Sek: 130 92 124 130 115 143 132 118 145 126
Givo: 119 174 142 104 158 127 112 164 120 134
kufa: 131 89 123 120 69 115 184 143 146 92
buraz: 117 116 151 102 173 15 233 115 136 124
sepi: 116 89 111 128 136 146 90 94 154 118
ruvi: 139 122 104 172 122 138 94 66 118 136
pov: 131 120 120 139 119 133 120 115 123 131
tonu: 122 109 125 123 119 116 141 121 143 106
chg Sek: 131 92 124 130 115 143 132 118 145 126 | 1, 130
chg pov: 131 120 120 139 119 133 120 115 122 131 | 9, 123
chg pov: 130 120 120 139 119 133 120 115 123 131 | 1, 131
chg sepi: 116 88 111 128 136 146 90 94 154 118 | 2, 89
chg buraz: 117 116 151 103 173 15 233 115 136 124 | 4, 102

kufa: 141 141 100 135 111 120 131 123 122 136 125 112 96 128 124 125 120 125 114 115 119 151 145 100 115
sulo: 134 127 159 145 178 114 160 137 106 147 162 120 115 115 69 102 170 160 150 122 81 87 62 148 139
velu: 162 160 78 132 102 91 127 95 117 145 106 88 74 149 114 115 109 84 114 110 98 166 146 65 116
Givo: 136 95 108 161 118 168 124 144 130 151 153 124 109 121 102 111 140 158 127 130 135 139 153 161 87
Begu: 125 157 129 114 130 111 132 121 132 119 115 133 126 126 144 143 113 112 125 118 128 116 121 93 148
Sek: 138 132 111 104 102 163 82 127 154 126 100 133 146 127 188 141 80 96 120 135 163 156 177 115 125
Kamev: 101 62 144 172 129 213 134 170 143 137 181 166 151 85 108 134 176 198 133 143 164 105 134 222 90
chg Begu: 125 157 129 114 130 111 132 121 132 119 115 133 126 127 144 143 113 112 125 118 128 116 121 93 148 | 14, 126
chg sulo: 134 127 159 145 178 114 160 137 106 147 162 120 115 115 69 102 170 160 150 122 81 86 62 148 139 | 22, 87
chg velu: 163 160 78 132 102 91 127 95 117 145 106 88 74 149 114 115 109 84 114 110 98 166 146 65 116 | 1, 162
chg Begu: 125 157 129 114 130 111 132 121 132 119 115 133 126 126 144 143 113 112 125 118 128 116 121 93 147 | 25, 148
chg Sek: 138 132 111 104 102 163 82 127 154 126 100 133 146 127 188 141 80 96 121 135 163 156 177 115 125 | 19, 120
chg Begu: 126 157 129 114 130 111 132 121 132 119 115 133 126 126 144 143 113 112 125 118 128 116 121 93 148 | 1, 125

velu: 83 201 168 172 87 125 162 107 149
buraz: 152 143 48 161 152 139 77 172 122
Kamev: 169 110 176 156 114 85 116 115 111
tonu: 169 110 40 156 114 85 116 115 111
chg Kamev: 169 110 176 156 114 85 116 115 110 | 9, 111
chg tonu: 169 110 40 156 114 85 116 116 111 | 8, 115
chg Kamev: 169 110 176 156 114 85 116 114 111 | 8, 115
chg tonu: 168 110 40 156 114 85 116 115 111 | 1, 169
chg buraz: 151 143 48 161 152 139 77 172 122 | 1, 152

velu: 143 123 146 172 157 142 113 190 108 182 130 86 173 103 176 96 111 161 152 131 122 116 122 127 122 149 116 123 141 118 109 146 103 98 99 130 139 162 121 173 112 83 118 103 176 117 142 131 96 155 135 119 153 126 112 108 154 118 123 132 69
sepi: 143 123 146 172 157 142 113 190 108 182 130 86 173 103 176 96 111 161 152 131 122 116 122 127 122 149 116 123 141 118 109 146 103 98 99 130 139 162 121 173 112 83 118 103 176 117 110 139 126 150 127 122 187 117 137 139 130 122 140 98 93
Givo: 143 123 146 172 157 142 113 190 108 182 130 86 173 103 176 96 111 161 152 131 122 116 122 127 122 149 116 123 141 118 101 142 145 157 179 104 136 205 72 149 98 122 143 210 158 105 168 146 103 198 150 140 117 114 178 157 124 66 93 84 190
pov: 143 123 146 172 157 142 113 190 108 182 130 86 173 103 176 96 111 161 181 131 122 116 122 127 122 149 116 123 141 118 109 146 103 98 99 130 139 162 121 173 112 83 118 103 176 68 142 131 96 155 135 119 153 126 112 108 154 118 123 132 69
chg velu: 143 123 146 172 157 142 113 190 108 182 130 86 173 103 176 96 111 161 152 131 122 116 122 127 122 149 116 123 141 118 109 146 103 98 99 130 139 162 121 173 112 83 118 103 176 117 142 131 96 154 135 119 153 126 112 108 154 118 123 132 69 | 50, 155
chg pov: 143 123 146 172 157 142 113 190 108 181 130 86 173 103 176 96 111 161 181 131 122 116 122 127 122 149 116 123 141 118 109 146 103 98 99 130 139 162 121 173 112 83 118 103 176 68 142 131 96 155 135 119 153 126 112 108 154 118 123 132 69 | 10, 182
chg Givo: 143 123 146 172 157 142 113 190 108 182 130 86 173 103 176 96 111 161 152 131 122 116 122 127 122 149 116 123 141 118 101 142 145 157 179 104 136 205 72 149 98 122 143 210 158 105 168 146 103 198 151 140 117 114 178 157 124 66 93 84 190 | 51, 150
chg pov: 143 123 146 172 157 142 113 190 108 182 130 86 173 103 176 96 111 161 181 131 122 116 122 127 122 149 116 123 141 118 109 146 103 98 99 130 139 162 121 173 112 83 117 103 176 68 142 131 96 155 135 119 153 126 112 108 154 118 123 132 69 | 43, 118
chg sepi: 143 123 146 172 157 142 113 190 108 182 130 86 173 103 176 96 111 162 152 131 122 116 122 127 122 149 116 123 141 118 109 146 103 98 99 130 139 162 121 173 112 83 118 103 176 117 110 139 126 150 127 122 187 117 137 139 130 122 140 98 93 | 18, 161
chg pov: 143 123 146 172 157 142 113 190 108 182 130 86 173 103 176 96 111 161 181 131 122 116 122 127 121 149 116 123 141 118 109 146 103 98 99 130 139 162 121 173 112 83 118 103 176 68 142 131 96 155 135 119 153 126 112 108 154 118 123 132 69 | 25, 122

buraz: 152 192 205 48 79 30
kufa: 179 163 201 84 96 36
pov: 153 190 204 87 66 75
Givo: 169 156 160 129 117 84
chg buraz: 151 192 205 48 79 30 | 1, 152
chg Givo: 169 156 160 129 118 84 | 5, 117

tonu: 11 131 129 106 148
kufa: 105 109 131 65 232
Begu: 44 114 127 79 209
sulo: 59 107 125 69 228
buraz: 173 124 128 136 128
Sek: 97 107 128 72 227
velu: 233 131 123 161 88
ruvi: 68 101 126 57 248
Givo: 224 138 128 167 63
Kamev: 56 109 131 65 232
sepi: 173 129 128 136 128
pov: 33 139 127 129 110
chg Givo: 224 138 128 166 63 | 4, 167
chg kufa: 104 109 131 65 232 | 1, 105
chg pov: 33 140 127 129 110 | 2, 139
chg velu: 233 132 123 161 88 | 2, 131
chg velu: 232 131 123 161 88 | 1, 233

velu: 129 106 175 127 232 222 124 123 105 139 144 190 11 24 85 145 189 132 70 166 15 153 130 143 107 169 192 55 184 142 63
Kamev: 155 169 122 105 68 24 205 215 152 122 138 77 167 129 84 71 140 67 112 132 128 52 136 160 120 37 77 100 44 118 175
pov: 123 108 171 133 234 235 104 118 105 131 141 199 13 37 98 142 183 134 69 159 17 160 128 136 103 174 192 56 191 146 59
ruvi: 140 161 126 108 82 30 201 218 149 130 141 81 165 116 91 75 140 80 104 125 112 51 149 164 111 29 79 90 45 114 177
buraz: 109 111 144 155 227 240 49 110 114 103 131 212 25 85 127 136 150 143 73 127 43 181 128 116 96 184 177 62 205 162 65
sepi: 116 147 138 114 105 56 202 218 143 148 152 75 157 94 102 91 143 108 94 113 93 51 159 166 100 29 83 70 57 105 169
kufa: 170 167 116 96 38 38 205 174 148 119 132 64 167 154 88 85 142 59 133 138 179 67 92 142 142 67 82 126 56 120 168
chg pov: 123 108 171 133 234 235 104 118 106 131 141 199 13 37 98 142 183 134 69 159 17 160 128 136 103 174 192 56 191 146 59 | 9, 105
chg Kamev: 155 170 122 105 68 24 205 215 152 122 138 77 167 129 84 71 140 67 112 132 128 52 136 160 120 37 77 100 44 118 175 | 2, 169
chg velu: 129 106 175 127 232 222 124 123 105 140 144 190 11 24 85 145 189 132 70 166 15 153 130 143 107 169 192 55 184 142 63 | 10, 139
chg Kamev: 155 169 122 105 68 24 205 215 152 122 138 77 167 129 84 71 140 68 112 132 128 52 136 160 120 37 77 100 44 118 175 | 18, 67
chg sepi: 116 147 138 114 105 56 202 218 143 148 152 75 157 95 102 91 143 108 94 113 93 51 159 166 100 29 83 70 57 105 169 | 14, 94

Kamev: 102 115 74 128 72 171 112
sulo: 148 111 103 140 76 175 124
Givo: 103 114 87 140 76 175 124
tonu: 148 111 103 169 100 205 126
ruvi: 104 114 88 37 76 175 124
kufa: 104 112 86 139 77 174 125
Begu: 167 102 240 37 115 95 72
sepi: 161 68 219 32 39 82 39
chg ruvi: 104 114 88 37 77 175 124 | 5, 76
chg sepi: 161 68 218 32 39 82 39 | 3, 219
chg Begu: 167 102 240 37 116 95 72 | 5, 115

Sek: 163 149 196 164 157 176 163 92 150 189 121 135 97 131
Begu: 140 117 135 143 142 131 141 156 144 137 134 154 158 153
sulo: 187 146 181 186 179 150 187 131 128 191 107 157 126 121
Givo: 205 173 206 202 193 189 182 82 102 205 90 127 84 88
buraz: 86 90 72 87 100 100 98 217 181 73 177 160 219 200
velu: 179 147 190 178 170 161 177 103 136 192 112 148 106 122
pov: 117 112 113 117 123 126 122 177 164 113 154 152 179 172
tonu: 117 96 136 123 122 109 147 170 192 140 158 176 170 190
ruvi: 109 118 146 114 115 153 118 132 179 133 156 136 140 175
chg Sek: 163 149 196 164 158 176 163 92 150 189 121 135 97 131 | 5, 157
chg velu: 179 147 189 178 170 161 177 103 136 192 112 148 106 122 | 3, 190
chg ruvi: 109 118 146 114 115 153 118 132 178 133 156 136 140 175 | 9, 179

Sek: 178 227 88 94 15
velu: 199 239 90 84 15
Givo: 224 249 100 58 10
Begu: 200 160 39 143 33
Kamev: 211 240 59 20 32
ruvi: 211 240 59 63 19
kufa: 237 222 45 96 17
sepi: 135 196 108 146 56
pov: 195 205 50 68 10
tonu: 211 240 93 28 14
sulo: 182 240 75 65 12
chg ruvi: 211 240 59 63 20 | 5, 19
chg kufa: 238 222 45 96 17 | 1, 237
chg sepi: 135 196 108 146 55 | 5, 56
chg Givo: 224 249 100 58 11 | 5, 10

velu: 168 165 145 93 104 99 163
Kamev: 176 180 221 68 89 9 202
pov: 170 188 196 61 93 28 194
Sek: 215 206 190 121 61 82 177
Begu: 159 171 187 103 113 48 164
chg Begu: 159 172 187 103 113 48 164 | 2, 171
chg velu: 168 166 145 93 104 99 163 | 2, 165
chg Kamev: 176 180 221 68 89 9 201 | 7, 202
chg velu: 168 165 145 93 105 99 163 | 5, 104
chg velu: 168 164 145 93 104 99 163 | 2, 165

buraz: 131 198 214 183 167 217 185 176 208 164 73 131 204 107 117 77 115 209
kufa: 181 99 105 108 94 99 111 119 105 126 213 186 104 168 174 211 199 117
pov: 181 99 105 108 94 99 111 119 105 126 213 186 104 168 174 211 105 144
chg pov: 181 99 105 108 94 98 111 119 105 126 213 186 104 168 174 211 105 144 | 6, 99
chg pov: 180 99 105 108 94 99 111 119 105 126 213 186 104 168 174 211 105 144 | 1, 181
chg pov: 181 100 105 108 94 99 111 119 105 126 213 186 104 168 174 211 105 144 | 2, 99
chg buraz: 131 198 214 182 167 217 185 176 208 164 73 131 204 107 117 77 115 209 | 4, 183
chg pov: 181 99 105 108 94 99 111 119 105 126 213 186 104 168 174 211 104 144 | 17, 105
chg pov: 181 99 105 108 93 99 111 119 105 126 213 186 104 168 174 211 105 144 | 5, 94
chg kufa: 181 99 105 108 95 99 111 119 105 126 213 186 104 168 174 211 199 117 | 5, 94

Sek: 199 23 198 162 235
kufa: 199 23 180 134 134
Begu: 84 76 117 121 209
ruvi: 199 23 79 51 46
sepi: 147 141 126 200 173
chg Begu: 84 75 117 121 209 | 2, 76
chg kufa: 199 23 179 134 134 | 3, 180
chg Sek: 199 23 198 163 235 | 4, 162
chg Begu: 84 77 117 121 209 | 2, 76
chg Begu: 84 76 118 121 209 | 3, 117
chg sepi: 147 141 126 200 174 | 5, 173

